Each row has a name. Each question is about the rows just above it.

K_767: [ -8  19  -2 -23   7   1 -44  18  -9  16 -15  17 -29 -19   2  21  12  -2
  22  -4   6 -19 -28 -22 -34 -18   9  20   4   6 -35  38  -2  29 -14  -2
  22   8  24  15   0   0 -40  12  20   0]
K_445: [ 10 -25   9   9  -5   2  13 -13 -14  -7   4 -18  13  30   8   2 -26   7
 -35   6   8  23  31  22  38  15  -5 -43  -3 -14  11 -28 -15 -12  -1 -22
 -15 -42 -17 -39   8   4  22   7  15  11]
K_334: [ 10  -3  28  -5 -23   1  27  -4  32  -7  15 -19  31  33 -15  -4 -17 -13
   4  -7   6  10  11  31  41  13 -16 -23 -11  10  18 -52 -25  12  22   4
 -19 -19 -21 -10  12  15  -2  18  17 -11]
K_926: [  8   7  31 -12 -27  -1  27   5  44  -7  14 -14  30  29 -25  -9  -9 -18
  21 -11   7   4   0  23  33   7 -17 -10 -11  18  10 -49 -19  21  30  15
 -12  -9 -15  -1   9  15 -15  20  16 -17]
K_459: [-10  20 -18   1   8  -4  -1   9  11   1  -2  18  -9 -33  -7 -12  28  -4
  28  -3 -12 -19 -23 -24 -37 -12   7  45   6  10  -2  27  25  -4   3  26
  -3 -13   4 -16  -4  -4 -29  15  14 -16]
K_7: [-10  20 -18   1   8  -4  -1   9  11   1  -2  18  -9 -33  -7 -12  28  -4
  28  -3 -12 -19 -23 -24 -37 -12   7  45   6  10  -2  27  25  -4   3  26
  12  46  14  38 -13  -9  -6 -18 -31 -10]
Shuffled K_926 with one entry gone: [ 14  16  18   7   7  27   0  -1 -12  -9  10 -19  -7  15 -17   5  -1   8
   9  44 -11  -9 -17 -18  21  20  30 -27 -15   7  30  -9  31 -12  29 -15
 -25 -11 -14  33  15  23   4  21 -49], missing -> [-10]
[-24] with -1 step of 1 on every entry: -> [-25]
Shift each entry of [-9] by -1 times 1: -> [-10]

K_444: [ 13 -49   0  20   6  30]
K_334: [17 10 30 -1 -2  8]
K_459: [ 18  -6   6  17 -29  25]
K_926: [-47  16 -29   1   2 -19]
K_42: [36 -8 31 -4  5 37]
K_264: [-16   9 -12  15  -3  33]
K_445: [12 -1  0  5  0  7]
K_42 without one entry, shuffled: [31 36 -4  5 -8]. Gone: -> [37]
Move every entry of [-2] by -1 step of 1. -> [-3]
Which entry of K_444 is missing from [  6  13   0 -49  20]? -> [30]
K_459 without one entry, shuffled: [ 25  18  -6   6 -29]. Gone: -> [17]
Move every entry of [-12  15] by +1 step of 1. -> [-11  16]

K_459: [-19   0 -20  10]
K_264: [ 16   2 -16 -11]
K_445: [-10  -6   2  -6]
K_7: [-10  13  12  -7]
K_85: [11 20 15  9]
K_767: [-5 -1  2 29]
K_926: [ 3  5 22 16]
K_334: [ 3  9  8 19]
K_301: [-19   0   1   0]
K_42: [ -5  -1 -14  30]
K_444: [  6   7 -11 -45]
K_702: [  5  21 -10  11]
Move every entry of [0] by -1 step of 1. -> [-1]
Which entry of K_301 is missing from [  0 -19   0]? -> [1]
Which entry of K_334 is missing from [19  8  3]? -> [9]
Shuffled K_42 with one entry gone: [ -5 -14  -1], missing -> [30]
Shuffled K_7 with one entry gone: [ 13 -10  -7], missing -> [12]

